Below are the code and all the weights of a small trained network. Each question names an input and a class and asks about switching units off, where a switched-off unit gives its printed mean instead of its output.

import numpy as np


def w(rows, s, z=0):
    codes = np.array(rows[::2]) - 128.0
    scale = np.full(codes.shape[1], s)
    scale[-1] = z or s
    return codes * scale


def f(y):
    return np.maximum(y, 0)


def log_softmax(a):
    a = a - a.max(-1, keepdims=True)
    return a - np.log(np.exp(a).sum(-1, keepdims=True))


def net(x, mask):
    res = np.array(x, float).reshape(1, 2) / 4 @ E
    y = f(res @ A[0][:, :-1].T + A[0][:, -1])
    res = res + np.where(mask, y, B[0][:, -1]) @ B[0][:, :-1]
    return log_softmax(res[-1] @ U[:, :-1].T + U[:, -1])


A, B = {}, {}
E = w([
[86,89,4,218,208,118,131,76,197],'x0',
[173,30,65,38,123,219,81,92,151],'x1',
],0.012)
A[0] = w([
[167,141,182,8,68,132,132,157,26,105],'n0',
[94,166,152,124,159,114,205,104,110,101],'n1',
[117,137,71,136,146,127,126,63,194,137],'n2',
[115,77,104,186,175,104,132,114,194,99],'n3',
[172,118,77,74,129,178,39,97,138,91],'n4',
[208,70,109,78,138,193,76,95,159,125],'n5',
[163,86,102,93,107,176,94,118,150,167],'n6',
[91,161,160,205,90,116,141,110,117,93],'n7',
[121,215,148,176,157,117,182,197,135,133],'n8',
[128,152,136,133,111,133,153,107,145,254],'n9',
[111,228,111,180,157,98,138,146,81,110],'n10',
[78,83,55,170,211,100,174,46,175,62],'n11',
[156,180,163,107,79,171,94,173,88,118],'n12',
[120,109,130,134,166,129,153,121,168,216],'n13',
],0.011,0.013)
B[0] = w([
[149,117,169,183,174,107,158,85,140,255],'n0',
[98,109,132,135,111,145,130,109,132,152],'n1',
[135,133,157,156,133,109,154,101,146,180],'n2',
[176,117,180,179,146,117,159,135,116,174],'n3',
[103,103,144,159,126,163,79,141,105,190],'n4',
[104,137,145,159,128,165,88,142,96,215],'n5',
[83,143,132,108,121,147,98,129,107,201],'n6',
[105,63,146,131,120,156,121,190,103,161],'n7',
[110,119,142,145,140,171,82,149,61,189],'n8',
[126,254,69,63,138,75,106,94,114,201],'n9',
[86,89,148,151,114,135,75,175,97,177],'n10',
[142,90,187,173,133,133,167,115,144,195],'n11',
[167,112,166,152,151,91,174,114,158,200],'n12',
[159,205,101,83,165,71,123,115,136,178],'n13',
],0.015,0.022)
U = w([
[58,78,144,144,140,191,43,156,76,92],'0',
[201,84,180,155,152,118,205,113,155,92],'1',
[145,250,105,75,148,93,88,114,127,254],'2',
[152,99,121,83,119,131,121,150,129,97],'3',
[158,85,136,104,111,135,139,143,163,95],'4',
[141,106,103,73,105,151,150,136,145,110],'5',
],0.017,0.0073)

Each question gives the input, the list of numbers given to net, and the class t.
The units are the neurons (one row each of A and B). Each row of codes is followed by its name. A weight is (code - 128) times the scale printed after its matrix; where a second scale follows, it is the last column's (A, B and U).
mask holds one flag per neuron, in row order. A switched-off neuron (its flag False) gives its mean, the last column of its row in B, instead of its output. The means were averaged over made-up inputs and are rounded, as every weight is.
A unit's drop is (log p(t) with every unit on - log p(t) with that unit switched off) / (log p(t) with every unit on - log p(t) with every unit switched off).
unit that matters most: the unit with the biggest drop
top k neurons: the k neurons with the biggest drops, biggest first
drop when u is switched off: that unit's drop, to one decimal
input [-5,-5], class 0: unit that matters most	n8
input [3,0], class 2: top 3 neurons	(n0; n12; n13)
input [6,-7], class 0: top 3 neurons	(n10; n8; n0)
input [-7,6], class 1: top 4 neurons	(n0; n12; n8; n10)
input [-4,1], class 1: top 2 neurons	(n0; n13)
input [-8,6], class 1: top 2 neurons	(n0; n12)
input [7,6], class 1: top 3 neurons	(n11; n3; n2)
input [-4,-4], class 0: top 4 neurons	(n8; n13; n10; n11)
input [1,-3], class 2: top 2 neurons	(n4; n5)
input [7,-8], class 0: top 2 neurons	(n10; n8)
input [-5,-7], class 0: drop when n8 is switched off	0.1
input [2,-3], class 2: drop when n5 is switched off	0.3
input [-1,-3], class 2: drop when n5 is switched off	0.5
input [1,-8], class 0: drop when n12 is switched off	0.0
